Below is a small trained network, with its code and all its weights. Each question gives an input and a class and asks what happens when units are switched off, that is, made to give their printed mean instead of their output.

import numpy as np


def w(rows, s, z=0):
    codes = np.array(rows[::2]) - 128.0
    scale = np.full(codes.shape[1], s)
    scale[-1] = z or s
    return codes * scale


def norm(h):
    return h / np.sqrt((h * h).mean(-1, keepdims=True) + 1e-5)


def f(y):
    return y / 2 * (1 + np.tanh(0.7978845608 * (y + 0.044715 * y**3)))


def log_softmax(a):
    a = a - a.max(-1, keepdims=True)
    return a - np.log(np.exp(a).sum(-1, keepdims=True))


def net(x, mask):
    res = np.array(x, float).reshape(1, 3) / 4 @ E
    u = 0
    for l in range(4):
        y = f(norm(res) @ A[l][:, :-1].T + A[l][:, -1])
        res = res + np.where(mask[u : u + 7], y, B[l][:, -1]) @ B[l][:, :-1]
        u += 7
    return log_softmax(norm(res)[-1] @ U[:, :-1].T + U[:, -1])


A, B = {}, {}
E = w([
[185,153,71,151,174,146],'x0',
[108,254,194,73,113,147],'x1',
[80,183,60,208,60,156],'x2',
],0.0096)
A[0] = w([
[53,97,160,82,108,86,156],'L0N0',
[254,161,122,134,94,141,73],'L0N1',
[132,92,168,68,126,149,169],'L0N2',
[123,157,121,115,124,207,139],'L0N3',
[171,137,60,113,186,177,1],'L0N4',
[172,156,174,63,204,231,112],'L0N5',
[222,69,31,113,131,198,178],'L0N6',
],0.0088,0.0034)
B[0] = w([
[123,162,41,81,159,139,208],'L0N0',
[33,94,96,1,121,214,141],'L0N1',
[85,133,152,202,124,98,208],'L0N2',
[191,149,129,171,107,140,152],'L0N3',
[81,68,92,88,223,152,148],'L0N4',
[171,164,104,143,87,104,217],'L0N5',
[126,158,132,118,66,119,253],'L0N6',
],0.01,0.0052)
A[1] = w([
[146,99,170,49,2,159,105],'L1N0',
[241,129,163,52,231,121,150],'L1N1',
[124,164,78,147,83,155,161],'L1N2',
[168,80,171,80,153,107,108],'L1N3',
[200,45,145,174,131,82,1],'L1N4',
[14,78,224,95,52,142,80],'L1N5',
[141,106,212,64,222,55,17],'L1N6',
],0.0082,0.005)
B[1] = w([
[251,157,108,164,166,119,150],'L1N0',
[2,169,154,216,149,124,253],'L1N1',
[105,123,142,109,134,28,243],'L1N2',
[45,179,181,209,107,116,184],'L1N3',
[170,142,123,135,53,98,168],'L1N4',
[137,202,6,110,244,190,165],'L1N5',
[67,94,140,220,175,82,215],'L1N6',
],0.0082,0.0042)
A[2] = w([
[70,50,104,195,178,156,120],'L2N0',
[159,2,115,156,70,179,223],'L2N1',
[136,153,165,192,71,104,5],'L2N2',
[180,168,236,123,111,226,22],'L2N3',
[69,133,79,127,198,238,168],'L2N4',
[59,163,63,189,69,200,182],'L2N5',
[138,161,60,121,139,35,255],'L2N6',
],0.0093,0.0025)
B[2] = w([
[168,131,66,85,100,105,202],'L2N0',
[235,97,53,67,48,61,181],'L2N1',
[182,93,101,95,254,120,169],'L2N2',
[182,177,118,61,49,136,135],'L2N3',
[30,11,133,10,141,171,161],'L2N4',
[47,116,179,173,182,59,217],'L2N5',
[166,75,114,108,168,171,254],'L2N6',
],0.0095,0.0077)
A[3] = w([
[160,119,239,130,204,188,3],'L3N0',
[167,74,62,85,165,132,2],'L3N1',
[117,85,134,50,154,253,163],'L3N2',
[65,113,85,55,164,140,56],'L3N3',
[100,145,108,253,141,94,103],'L3N4',
[63,221,169,44,116,143,206],'L3N5',
[192,102,53,150,177,128,170],'L3N6',
],0.012,0.0036)
B[3] = w([
[23,107,78,127,102,141,134],'L3N0',
[133,205,144,107,171,178,221],'L3N1',
[58,233,165,102,211,173,186],'L3N2',
[121,49,57,21,177,254,213],'L3N3',
[71,111,240,165,209,104,250],'L3N4',
[190,36,69,120,75,121,255],'L3N5',
[82,204,232,125,119,192,239],'L3N6',
],0.0085,0.0065)
U = w([
[53,124,209,214,195,4,200],'0',
[243,152,65,94,46,22,195],'1',
[71,77,43,17,195,152,145],'2',
[137,215,196,90,186,189,166],'3',
[116,122,134,246,48,225,1],'4',
[128,103,146,236,64,219,1],'5',
[88,100,185,180,8,205,1],'6',
],0.017,0.012)

Each question gives the input, the list of numbers given to net, and the class t.
The units are the neurons (one row each of A and B). Each row of codes is followed by its name. A weight is (code - 128) times the scale printed after its matrix; where a second scale follows, it is the last column's (A, B and U).
mask holds one flag per neuron, layer by layer. A switched-off neuron (its flag False) gives its mean, the last column of its row in B, instead of its output. The means were averaged over made-up inputs and are rounded, as every weight is.
A unit's drop is (log p(t) with every unit on - log p(t) with that unit switched off) / (log p(t) with every unit on - log p(t) with every unit switched off).
The circuit of an input: a set's keep is (log p(t) with only the set's units on - log p(t) with every unit switched off) / (log p(t) with every unit on - log p(t) with every unit switched off). Starting from the 12 units with the biggest drops (on a tie, the unit counted first), units are removed one at a time, each time the one whose removal leaves the highest keep (on an exact tie, the one counted first), for as long as the keep stays at least 0.8.
circuit, biggest first: the units of the circuit, biggest drop first
most important unit: the unit with the biggest drop
k most important neurons: the k neurons with the biggest drops, biggest first
top k neurons in layer l: the k neurons of layer l with the biggest drops, biggest first
drop of u: that unit's drop, to one decimal
input [6,-5,-6], class 0: circuit, biggest first => L1N1
input [-3,0,0], class 3: circuit, biggest first => L1N1; L2N6; L3N1
input [8,4,7], class 2: 4 most important neurons => L0N1; L2N4; L0N2; L0N5
input [6,-6,5], class 1: circuit, biggest first => L2N1; L1N1; L3N3
input [-6,0,4], class 2: 2 most important neurons => L0N5; L1N5
input [5,4,0], class 2: 3 most important neurons => L0N1; L0N4; L0N6
input [6,5,3], class 2: top 3 neurons in layer 0 => L0N1; L0N6; L0N4
input [-1,6,-6], class 0: circuit, biggest first => L1N1; L1N6
input [4,-3,4], class 0: 4 most important neurons => L0N6; L2N5; L2N4; L0N0
input [-7,7,-5], class 1: 4 most important neurons => L0N5; L0N1; L3N5; L0N4
input [-8,-8,4], class 1: circuit, biggest first => L2N1; L1N1
input [-7,5,-8], class 0: 2 most important neurons => L1N6; L0N1
input [1,1,2], class 3: 2 most important neurons => L1N1; L0N2
input [2,-2,2], class 3: most important unit => L0N6
input [-2,-1,0], class 3: top 2 neurons in layer 1 => L1N1; L1N5
input [-5,-6,1], class 1: 2 most important neurons => L2N1; L0N1
input [8,4,-4], class 2: 3 most important neurons => L0N1; L0N4; L1N1
input [-7,-2,6], class 2: 3 most important neurons => L1N5; L0N5; L0N6
input [6,-8,0], class 1: 2 most important neurons => L2N1; L0N6
input [2,-3,-1], class 3: circuit, biggest first => L3N6
input [-6,-3,5], class 2: 3 most important neurons => L0N5; L1N5; L0N6
input [2,0,4], class 0: top 2 neurons in layer 2 => L2N5; L2N4
input [-5,-7,1], class 1: drop of L2N1 => 0.3
input [-7,5,-3], class 2: drop of L1N5 => 2.5
